Here is a tiny trained network, its code and every weight. The questions are about switching its units off for an input and a class, where a switched-off unit gives its printed mean instead of its output.

import numpy as np


def w(rows, s, z=0):
    codes = np.array(rows[::2]) - 128.0
    scale = np.full(codes.shape[1], s)
    scale[-1] = z or s
    return codes * scale


def f(y):
    return np.maximum(y, 0)


def log_softmax(a):
    a = a - a.max(-1, keepdims=True)
    return a - np.log(np.exp(a).sum(-1, keepdims=True))


def net(x, mask):
    res = np.array(x, float).reshape(1, 6) / 4 @ E
    y = f(res @ A[0][:, :-1].T + A[0][:, -1])
    res = res + np.where(mask, y, B[0][:, -1]) @ B[0][:, :-1]
    return log_softmax(res[-1] @ U[:, :-1].T + U[:, -1])


A, B = {}, {}
E = w([
[28,169,83,145,213,124,152],'x0',
[129,129,127,131,128,130,128],'x1',
[153,98,110,114,129,173,246],'x2',
[99,55,97,20,122,122,118],'x3',
[105,190,207,70,128,143,136],'x4',
[108,171,119,123,64,14,172],'x5',
],0.011)
A[0] = w([
[72,156,110,124,172,134,142,31],'neuron 1',
[51,156,54,149,190,154,134,42],'neuron 2',
[133,109,68,161,154,88,65,80],'neuron 3',
[126,115,133,132,165,194,55,18],'neuron 4',
[142,89,101,148,132,148,203,68],'neuron 5',
[142,133,171,190,140,139,197,128],'neuron 6',
[104,187,192,68,144,150,136,147],'neuron 7',
[194,94,170,130,87,133,99,13],'neuron 8',
[105,141,114,147,49,53,169,2],'neuron 9',
[212,122,145,102,70,157,116,81],'neuron 10',
[159,119,119,153,135,213,107,77],'neuron 11',
[160,125,101,97,129,173,240,40],'neuron 12',
[158,103,136,133,165,206,149,43],'neuron 13',
[143,171,153,199,136,120,75,111],'neuron 14',
[162,93,7,186,125,115,119,137],'neuron 15',
[98,62,114,57,131,126,127,88],'neuron 16',
[69,93,134,86,111,102,51,82],'neuron 17',
],0.015,0.0071)
B[0] = w([
[109,54,165,249,110,68,157,199],'neuron 1',
[129,58,136,195,83,65,180,248],'neuron 2',
[168,155,174,130,111,158,65,198],'neuron 3',
[154,229,159,72,189,40,169,202],'neuron 4',
[178,156,141,117,102,88,35,193],'neuron 5',
[85,92,43,96,130,214,146,207],'neuron 6',
[155,104,198,95,35,189,72,246],'neuron 7',
[84,79,148,229,118,54,141,188],'neuron 8',
[134,182,195,73,255,93,217,208],'neuron 9',
[77,75,118,226,115,105,160,211],'neuron 10',
[99,164,154,88,140,90,207,206],'neuron 11',
[202,178,62,147,157,98,3,225],'neuron 12',
[129,181,166,109,203,110,146,208],'neuron 13',
[166,115,1,104,145,194,136,230],'neuron 14',
[93,128,219,75,60,209,104,233],'neuron 15',
[109,111,65,133,120,213,228,218],'neuron 16',
[210,136,44,140,176,148,107,215],'neuron 17',
],0.0092,0.012)
U = w([
[101,78,147,248,95,43,181,82],'0',
[125,193,174,83,190,56,217,101],'1',
[171,164,54,150,133,73,44,163],'2',
[118,116,2,118,108,209,234,79],'3',
[116,130,238,102,36,177,122,98],'4',
[109,127,113,136,114,101,152,251],'5',
],0.0086,0.017)

Each question gives the input, the list of numbers given to net, and the class t.
The units are the neurons (one row each of A and B). Each row of codes is followed by its name. A weight is (code - 128) times the scale printed after its matrix; where a second scale follows, it is the last column's (A, B and U).
mask holds one flag per neuron, in row order. A switched-off neuron (its flag False) gives its mean, the last column of its row in B, instead of its output. The means were averaged over made-up inputs and are rounded, as every weight is.
A unit's drop is (log p(t) with every unit on - log p(t) with that unit switched off) / (log p(t) with every unit on - log p(t) with every unit switched off).
The circuit of an input: a set's keep is (log p(t) with only the set's units on - log p(t) with every unit switched off) / (log p(t) with every unit on - log p(t) with every unit switched off). Starting from the 12 units with the biggest drops (on a tie, the unit counted first), units are removed one at a time, each time the one whose removal leaves the highest keep (on an exact tie, the one counted first), for as long as the keep stays at least 0.8.
units of the circuit, in order: the units of the circuit, biggest drop first
most important unit: the unit with the biggest drop
top k neurons: the k neurons with the biggest drops, biggest first
drop when u is switched off: that unit's drop, to one decimal
input [0,-1,7,4,-8,-7], class 4: most important unit -> neuron 15
input [-1,-2,3,0,1,-3], class 1: top 2 neurons -> [neuron 14; neuron 13]
input [8,-2,2,-8,2,-6], class 0: top 2 neurons -> [neuron 2; neuron 1]
input [-8,2,5,-2,1,0], class 0: top 2 neurons -> [neuron 10; neuron 8]
input [-3,1,4,1,-2,-2], class 2: top 3 neurons -> [neuron 12; neuron 5; neuron 2]
input [5,-5,3,-1,-2,-6], class 1: units of the circuit, in order -> [neuron 13; neuron 4]
input [2,-3,3,-4,6,-8], class 1: top 2 neurons -> [neuron 4; neuron 13]
input [0,2,-2,8,-7,-1], class 3: top 3 neurons -> [neuron 16; neuron 17; neuron 7]
input [-1,-5,7,-3,8,5], class 4: top 4 neurons -> [neuron 7; neuron 17; neuron 14; neuron 4]
input [7,-5,1,5,6,-6], class 0: top 2 neurons -> [neuron 1; neuron 2]
input [-8,2,3,1,-7,-4], class 0: top 3 neurons -> [neuron 10; neuron 8; neuron 7]
input [2,-8,1,-8,-1,-4], class 3: top 2 neurons -> [neuron 6; neuron 14]
input [-2,4,8,-1,-6,-5], class 2: top 2 neurons -> [neuron 12; neuron 5]
input [-7,5,-6,-3,3,6], class 0: most important unit -> neuron 8
input [-7,5,-2,2,4,5], class 0: drop when neuron 10 is switched off -> 0.3
input [2,4,5,1,-8,8], class 1: drop when neuron 7 is switched off -> 0.5
input [1,5,-4,5,-4,-2], class 3: drop when neuron 7 is switched off -> 0.5
